In the rows, zero is written as 128.
Facts:
{k470 k523 k579 k37 k894 k413 k542 k641 k106 k276 k816 k871 k179 k851 k421 k398 k713 k158 k228 k708 k846 k114 k627 k415 k162 k73 k231 k240 k910 k664 k978 k812 k456 k215 k214 k953 k714 k156 k353 k144 k602 k824} tragan 438
{k629 k573 k557 k612 k175 k849 k845 k582} tragan 777
{k24 k38 k901 k232 k318 k403 k791 k309 k809 k533 k303 k690 k51 k543 k103 k785 k855 k30 k47} tragan 96
{k559 k962 k261 k454 k833 k764 k687 k528 k790 k626 k136 k835 k630 k451 k949 k683 k262} tragan 8
{k608 k606 k429 k885 k417 k77 k937 k229 k27 k193 k841} tragan 88
{k915 k49 k783 k92 k439 k636 k786 k774} tragan 629
k470 davus [k690 k276]
k24 davus [k846]
k901 davus [k641]
k232 davus [k978]
k37 davus [k309]
k962 davus [k579 k454]
k413 davus [k835]
k261 davus [k232]
k573 davus [k871 k523]
k454 davus [k156]
k641 davus [k156 k871]
k403 davus [k629]
k557 davus [k193]
k106 davus [k641]
k915 davus [k353]
k816 davus [k523]
k429 davus [k949]
k885 davus [k454]
k791 davus [k627]
k179 davus [k627]
k309 davus [k38]
k612 davus [k871]
k809 davus [k690]
k533 davus [k229]
k417 davus [k136]
k421 davus [k557 k894]
k398 davus [k683]
k713 davus [k193]
k158 davus [k851]
k228 davus [k849 k816]
k92 davus [k783]
k708 davus [k193]
k77 davus [k51]
k636 davus [k579]
k764 davus [k915]
k687 davus [k156]
k175 davus [k851]
k786 davus [k136]
k114 davus [k73]
k229 davus [k309]
k790 davus [k937]
k415 davus [k30 k713]
k103 davus [k641]
k73 davus [k690 k193]
k231 davus [k456 k602]
k664 davus [k713]
k785 davus [k579 k910]
k812 davus [k953]
k582 davus [k417 k978]
k214 davus [k193]
k451 davus [k417]
k714 davus [k851]
k353 davus [k136]
k144 davus [k214]
k193 davus [k690]
k683 davus [k229]
k47 davus [k949]
k602 davus [k626 k214 k523]
k262 davus [k786]
k824 davus [k626 k193]
[k470 k38 k37 k454 k557 k276 k885 k871 k179 k309 k612 k533 k303 k92 k51 k439 k764 k786 k528 k229 k790 k162 k73 k136 k231 k30 k353 k193 k841] kodrun 268
[k629 k24 k901 k413 k606 k403 k816 k429 k791 k833 k851 k543 k175 k114 k415 k849 k103 k626 k240 k785 k835 k812 k456 k582 k214 k451 k953 k774 k47 k602 k262 k824] kodrun 831
[k523 k232 k559 k579 k641 k106 k49 k809 k713 k228 k690 k636 k627 k910 k664 k978 k215 k845 k27 k714 k855 k144 k683] kodrun 668
[k894 k962 k542 k261 k608 k573 k318 k915 k783 k417 k421 k398 k158 k708 k77 k937 k687 k846 k630 k156 k949] kodrun 133

Known rows:
k318: [143 126 100 126 160 145 159 160  81 135 123 136 130 114 131 146 115 145
 105 141 120  92  99 160 135 148 121 121 148  95 142 130 127 149 121 138
 134 141 135 134 121 108  93 146 126 138]
k309: [125 139 114 135 151 108 167 104  97 148  85 187  95 113  82 116 134 126
  84  54 120 110 144  97 155 129 158  79 105 143  98 177 146  94 133 142
 107 134 141 216 151  78 116 118  91 147]
k106: [201  74 184 190 136 136 127 171  65 120 174 102 141 157 111 125 158  59
 175 118 149 117 130 161 136 163 166  81 122 138 122  99 130 116 175  67
 111 116 145 128 147 145 113 161 133 150]
k812: [147 187  87  94 155 166 196 100 134 182 112 131 141 105 109 168 123 152
  81 144 127 118 105 122 116 142 102 164 114  99 115  72 199 116 111 107
 150 131 128 142 137 112  89 130 119 171]
k429: [132 210  71  81 150 193 160 108 147 171 113 115 153 114 124 147 127 141
  94 114 108 130 118 120 104 123 116 187 123 113 131  63 181 129 102 103
 156 135 116 143 133  98  80 133 112 121]
k851: [125 181  63  82 132 181 176 127 152 149 110 144 150  80 135 129 110 157
  98 152 112 136  90  96 153 160  71 144  98  84 125  99 144 113  90 117
 158 113 140 170 117 111  67 108 145 168]
k470: [129 152 176 142 108 138 198 113 120 133 138 206 117 149  96 133  91 114
  69  90 155 130 148 113 113 133 121 130  83 144  97 105 187 115 171 103
 141 114 100  98 179 176 125 152  81 114]
k937: [126 144  99 121 129 169  98 149 112 109 123 123 150 117 146 109 124 143
 137 132 108 119 110 141 128 143 122 157 120 137 157  94 117 138 121 108
 152 121 126 145 117  90  87 112 138 111]
k786: [116 121 153 181 157 117 163  89 159 121 146 161  55 106 139 166  81  86
  66  50 126 127 155 118 133 130 152 116 127 104 106  87 159 126 167 115
 141 112 123 180  65 131  87 122 120 118]
k894: [131 141 138 133 120 146 146 150  90  79 127 167 147 114 134 131 114 160
 120 164 130 111  90 156 123 159 104 139  95 128 131 116 130 145 134 130
 160 112 116 107 144 135 102 119 129 137]
k713: [133  80 212 179 108 146 129 163  83  40 129 186 142 157 136 119 107 121
 140 135 140 105 121 147 144 157 127  93  95 171 137 149 106 144 172 125
 150  96 110  74 169 174 125 133 109  97]
k885: [164 179 119 145 134 151 148 127 109 161 158 122 134 130  94  96 133  46
 129  52 141 165 159 106 116 133 158 143 107 124  99  72 154 104 181  56
 117 119 127 163 137 127  89 160 113 134]
k714: [164  32 172 157 117 173 121 141 120 164 156 128 139 171 146 123 135 124
 136 120 123 104 136 138 165 141 106  58 139 149 161 116 142 119 151 101
 126 136 143 115 142 142 108 159 117  89]
k664: [153  70 215 171 111 147 128 160  98  79 142 168 134 171 128 129 113 119
 135 134 145  94 131 160 133 145 137  91 106 170 146 131 140 136 175 114
 137 116 111  70 173 175 127 156  99  93]
k871: [155 172 128 167 132 115 176 144  80  99 150 162 126  90  91  86 121  46
 130  88 155 162 128 100 148 176 151 107  68 110  74 109 110  89 173  71
 133  84 145 198 116 140  85 126 141 184]
k77: [138 143 105 124 139 165 113 132 113 142 133 110 151 137 139 124 139 145
 128 126 116 108 115 158 114 127 132 160 142 146 160  73 155 143 120 108
 141 138 120 120 130  99  95 143 116 105]
k214: [123 229 120 104 133 153 206 134 116  73 101 182 143  97  97 160 107 144
  83 157 142 124  94 133 105 153 115 189  79 103  95 107 161 138 124 121
 172  97 104 110 162 156 100 110 107 171]
k528: [132 117 124 146 137 133 154 106 148 169 132 172 126 119  91 101 116 105
  97  59 132 143 139  83 123 143 124 127 104 139 110  91 149 101 165  74
 145 121 155 152 121 140  95 120 109 128]
k456: [135 215  92 107 143 148 194 130 107  99 100 155 149  83 102 155 115 135
 101 150 134 133  88 127 124 156 120 169  89  87  91  93 152 124 114 118
 160 101 117 146 138 123  92 105 128 188]
k49: [143  50 163 177 134 152  99 152 105 115 133 142 132 149 137 126 125 108
 148 106 132 110 138 145 151 138 145  66 141 144 157 128 110 150 158 114
 131 130 149 136 128 132 109 142 122  95]

Rows:
No name comes twice in this set of rows, the named rows included.
[137 114 134 171 168 129 134 120 125 103 142 124  86 104 151 184 106 145
  98 113 116  92 110 175 117 139 148 138 148  98 146  74 157 164 130 137
 149 120 118 141  71 111  87 107 144 121]	k915
[158 112 121 115 134 166 152 132 115 176 145 124 155 136 138 146 124 160
 109 153 128 105 109 150 125 142  87 126 136 113 153  83 162 132 117 111
 141 145 134 119 139 116  89 154 126 127]	k158
[124 190  62 103 163 161 180 123 131 152 105 146 129  88 102 163 118 150
  86 125 126 124 101 121 119 137 118 159 126  86 109  89 168 139 107 123
 154 125 138 154 118 113  84 120 124 160]	k774
[179 117 101 151 163 150 141 161 101 173 152 104 165 129  89 127 155 114
 149 132 146 119  98 155  95 163 139 156 139 118 129  52 157 134 143  68
 140 147 157 118 116 128  92 150 130 157]	k962
[155  50 172 167 146 148 126 170  88 109 137 142 117 152 134 117 113 108
 134 105 126  95 126 149 162 150 137  60 144 125 152 156 110 139 164 125
 117 133 141 125 121 136 105 154 121  94]	k855
[163 141 112 167 145 136 157 133 119 162 147 147 136 114  70  87 131  60
 134  60 151 170 134  95 125 166 146 138 102 114  88  78 128  93 180  39
 136 113 168 174 110 141  80 129 129 172]	k454
[134 133 135 133 129 101 166  72 114 180 106 173 101 120  80 129 152 122
  97  67 120 104 151 101 141 118 153  89 100 162  95 127 195  76 136 123
 108 134 138 191 168  83 119 125  83 163]	k37
[122 156  71 142 169 142 183  79 161 136 151 140  72 101 111 235 103 135
  65 128 121 121 157 145 101  91 163 174 150  75 107  14 199 152 103 133
 178 139 149 132  78 120 111 111 146 154]	k582
[141 133 138 141 121 139 165 102 136 155 136 176 114 127 121 116 104 102
  84  78 132 137 150  91 145 143 114 104  96 124 100 110 163  89 155  85
 128 107 134 165 133 131  90 141 115 147]	k162
[169 138  86 162 146 136 144 159  49 107 169 135 139 124  67 170 147 101
 149 163 164 128 135 166  98 119 198 159 135 109 110  53 146 163 131 113
 158 138 169 101 142 131 136 146 152 165]	k573
[146  51 185 185 160 136 131 145 105  90 147 130  81 145 162 147  95  97
 117  91 113  92 129 161 156 148 153  63 154 119 144 138 127 141 169 128
 121 133 121 130  79 132  99 137 127  93]	k232
[103 107 155 189 153 103 148  91 178  99 137 178  64  95 134 135  77  97
  90  43 113 144 138 102 137 156 140 131 104 109 109  81 127 103 158  99
 158  88 132 183  38 131  76  65 137 137]	k136
[123 156 127 130 117 154 125 106 142 149 142 155 124 127 118  91 114  97
 104  54 123 153 162  92 141 128 134 133 103 143 118  93 149 108 160  87
 132 117 120 166 137 124  92 128 106  93]	k841
[128 101 101 134 137 153 112 149 122 136 113 141 157 107 124 111 123 164
 138 134 118 120  91 126 127 163 108 146 130 121 153  98 114 136 120 109
 163 120 161 137  98 114  78  97 140 133]	k949

The same things again, as new rows of numbers:
Known rows:
k232: [105 143 120 150 125 148 130 144 128 131 189 150 121 120  86 156 109 131
 103 130 132 154 127 147 103 103 143  47 135 128  62  99 134 132 108 122
 134 122 154 147 117 124 172 126 141 103 124 108 120 158  67 112 120 129]
k543: [132 126 119 122 107 129 127 113 134 124 113 123 121 122 118 120 128 129
 118 130 136 139 129 131 122 119 143 133 123 128 132 136 136 121 133 149
 135 132 144 104 136 127 122 136 160 130 148 124 120 121 151 142 142 122]
k37: [129  98 142 134 133 145 114 140 135 152 106 124 124 136 157  96 121 144
 152 115 132 104 116 137 151 167 100 128 155 119 144 143 122 137 175 130
 112 121 152 113 145 121 104 112 137 155 170 108 114 116 154 102 134 130]
k240: [128 119 142 131 143 125 134 133 124 129 124 129 137 135 134 116 119 120
 140 125 133 127 138 127 131 145 113 141 136 120 139 134 128 131 139 123
 109 140 123 129 131 132 116 127 124 129 136 127 112 119 141 135 119 128]
k901: [144 112 114 121  93 136 136 103 115 138 128 111 135 123 133 112 136 143
 117 129 134 130 108 156 132 121 148 121 122 132 153 143 137 118 122 150
 151 132 148 108 120 144 120 140 143 111 130 129 119 144 119 145 145 121]
k158: [148 131 154 118 133 105 143 127 137 109 107 135 129 147 165 148 131 105
 161 121 129 148 157 119 166 101 114 161 131 141 144 134 122 154 112 131
 123 144 100 123 140 126 129 111 118 108 118 172 113  98 183 171 109 114]
k953: [122 119 137 135 144 119 138 137 129 124 117 128 145 128 135 113 117 120
 143 129 133 127 136 126 129 142 112 139 126 122 144 137 128 119 140 117
 109 137 120 126 128 135 120 129 131 130 142 126 115 114 144 135 123 136]
k612: [141 108 104 118  91 139 136  92 119 154 124  96 134 126 126 101 153 150
 123 116 143 114  97 142 137 140 143 128 126 126 158 140 144 112 147 155
 149 131 159  98 119 140 103 145 140 117 142 117 110 155 113 109 149 139]
k629: [125 124 117 125 116 127 132 121 137 119 108 116 128 124 121 119 123 127
 128 125 147 133 124 128 125 129 131 135 119 127 130 127 138 117 128 141
 126 139 132 111 133 135 119 137 164 118 157 123 118 118 157 140 144 134]
k894: [134 144 149 122 124 109 150 118 131 107  93 122 134 137 146 146 145  97
 138 121 123 124 150 122 152 127 109 169 109 143 147 128 123 140 102  92
 140 125 101 126 126 127 110 124 106 118 107 157 132  98 191 151 121 127]
k835: [115 122 114 108 144 111 110 130 137 113 104 117 117 109 139 108 107 131
 140 136 121 145 118 103 111 124 141 142 111 135 130 145 121 101 124 138
 119 123 109 120 141 116 128 129 141 145 128 133 144 114 148 132 120 129]
k353: [122 105 113 121 139 151 129 126 112 160 145 104 134 111 118 116 128 116
 133 108 118 128 150 113 134 169 120 132 149 113 135 155 125 108 146 129
 121 150 144 128 134 130 115 119 119 119 135 101  86 145 154  97 123 139]
k136: [109 109  86  96 136 137 113 131 128 146 125  97 107  80 118 107 116 126
 131 114 105 133 129  85 104 161 141 133 112 131 120 159 122  78 121 140
 132 142 125 120 143 113 115 129 133 129 132  90 118 147 163  88 119 146]
k193: [122 155 103 127 128 124 108 110 121 130 100 128 127 112  96 125 167 127
  97 146 116  81 131 110  94 155 142 188 117 120 152 116 129 112 146 129
 138 112 116 137 117 118 112 158 122 165 127 109 166 141 138 100 160 138]
k542: [145 121 150 116 128 117 145 129 135 114 104 126 126 142 165 146 131 102
 151 118 124 132 153 125 160 120 107 157 123 151 143 140 117 145 102 113
 133 139 106 118 138 129 120 112 113 106 119 157 117 100 186 160 117 119]
k687: [146 109 124  92 108 118 128 114 128 114  97 108 114 128 180 135 132 132
 145 123 111 146 117 121 153  95 139 150  97 159 153 155 115 122  77 146
 154 128 112 107 130 128 129 119 112 107  84 156 139 125 151 160 112 117]
k602: [139 129 147 129 123 135 139 104 108 146 125 118 141 140 122 114 148 127
 111 128 122 107 130 142 135 156 121 142 127 112 153 128 130 129 138 102
 139 121 137 125 115 132 103 134 101 145  99 135 126 131 126 120 127 125]
k229: [135 100 125 131 129 148  88 147 134 134  93 133 114 120 150 105 125 152
 136 133 112  93 114 130 121 155 113 156 145 137 145 136 114 128 155 155
 125 108 143 120 140 115 116 124 153 162 184  80 144 127 158 109 154 135]
k606: [138 124 130 127 139 133 100 133 128 124 117 136 127 123 131 132 135 135
 124 150 112 125 139 119 111 131 137 160 131 140 143 134 120 129 126 159
 128 127 129 142 129 127 133 127 143 136 136 117 139 134 139 147 134 118]
k630: [134 125 123  88 122 107 120 126 149 101  86 115 106 125 166 144 125 118
 142 125 115 148 136  96 144 106 135 157 101 161 134 147 114 131  83 134
 144 129  98 114 144 109 123 116 123 127 107 153 148 103 187 156 114 112]

Rows:
No name comes twice in this set of rows, the named rows included.
[137 113 124 109 107 158 129 111 112 149 144 105 117 124 111 136 134 121
 115 116 127 144 158 122 137 140 144 119 150 127 120 144 138 120 114 149
 141 155 167 121 142 132 113 119 145 104 128 111  97 140 161 137 122 107]	k582
[ 94 131 134 161 158 139 146 166 125 123 199 149 137 119  98 149 100 116
 126 123 124 147 136 140 106 127 115  51 131 122  70 101 128 126 109  82
 114 121 131 168 108 134 172 116 108 108 113 109 113 142  67  96  99 142]	k978
[150 114 102 124 122 136 107 120 114 143 127 124 137 119 137 108 146 148
 134 143 117 116 114 128 128 125 142 161 139 128 171 146 128 121 141 180
 134 130 129 128 117 145 135 137 132 127 143 122 124 163 103 125 146 137]	k885
[147 101 172 120 117 130 129 138 141 122  91 131 119 150 183 143 122 119
 146 110 118 123 141 142 174 132  91 146 138 160 141 143 113 158 111 107
 137 127 130 106 145 125 111  95 127 124 135 134 123  91 198 157 118 110]	k398
[130 117 139 130 122 136 142 117 105 141 127 117 148 136 133 110 140 129
 123 124 122 115 123 145 131 153 115 136 120 126 154 141 131 123 129  99
 135 123 130 125 107 142 107 134 108 133 111 125 123 126 127 125 128 136]	k816
[144 122 119 120 110 123 123 111 127 128 124 125 130 131 134 118 131 138
 132 137 143 149 127 137 137 105 146 131 135 125 143 139 134 128 136 170
 130 140 135 107 133 133 126 134 153 110 140 143 114 133 128 154 141 118]	k785
[115 140 112 108 126 124 119 117 126 122  99 112 126 107 118 112 134 135
 105 140 115 116 112 103  99 146 143 154  91 133 138 139 127 101 118 108
 141 109 113 120 122 112 108 146 116 162  99 122 167 125 145 117 129 138]	k626
[126 141 120 136 144 116 136 120 126 137 113 124 143 125 112 110 140 118
 127 125 133 101 129 116 123 160 121 152 130 101 148 132 137 117 168 112
 114 127 116 126 129 128  97 143 113 151 138 124 122 123 146 101 138 146]	k276
[123 102 106 133 123 130 150 117 117 140 123 103 156 117 131  84 134 130
 142 117 129 104  97 144 124 160 110 136 109 123 174 143 130 102 152 106
 129 128 124 111 101 158 109 143 113 122 141 114 114 145 110  98 143 169]	k871
[120 119 133 136 157 108 135 145 141 106 115 132 148 129 133 114 111 109
 157 133 136 136 135 116 125 130 114 142 123 119 141 131 129 116 142 123
 100 137 103 131 133 137 121 131 135 127 152 133 113 109 146 140 126 146]	k851
[131 148 108 129 107 128 126  95 123 143 105 109 125 125  90 119 163 129
  98 121 149 100 118 123 124 146 150 151 124 108 146 119 146 115 157 136
 134 124 141 111 135 120  92 154 140 156 140 123 137 129 147 107 157 127]	k557
[125 141 142 132 130 125 141 113 115 130 116 122 144 135 112 121 147 116
 105 130 125 108 141 126 123 160 119 152 120 111 147 124 136 127 139  92
 125 121 122 128 114 127 100 141 107 152 104 129 138 114 138 122 128 133]	k214
[117 123 130 171 137 133 158 148 115 127 196 147 157 134 122 128 109 135
 125 132 131 125  96 175 111 110 115  50 120 123 103 103 133 133 122  88
 126 108 129 152  88 154 174 130  99 105 106 127 129 158   8 113 115 155]	k641
[102 171 147 171 153 119 138 146 127 121 174 156 143 140  90 152 127 121
  98 138 137 116 127 144 105 116 117  76 126 104  82  78 133 146 133  74
 117 106 121 164 107 120 159 138  97 146  86 138 148 126  49  98 117 134]	k713

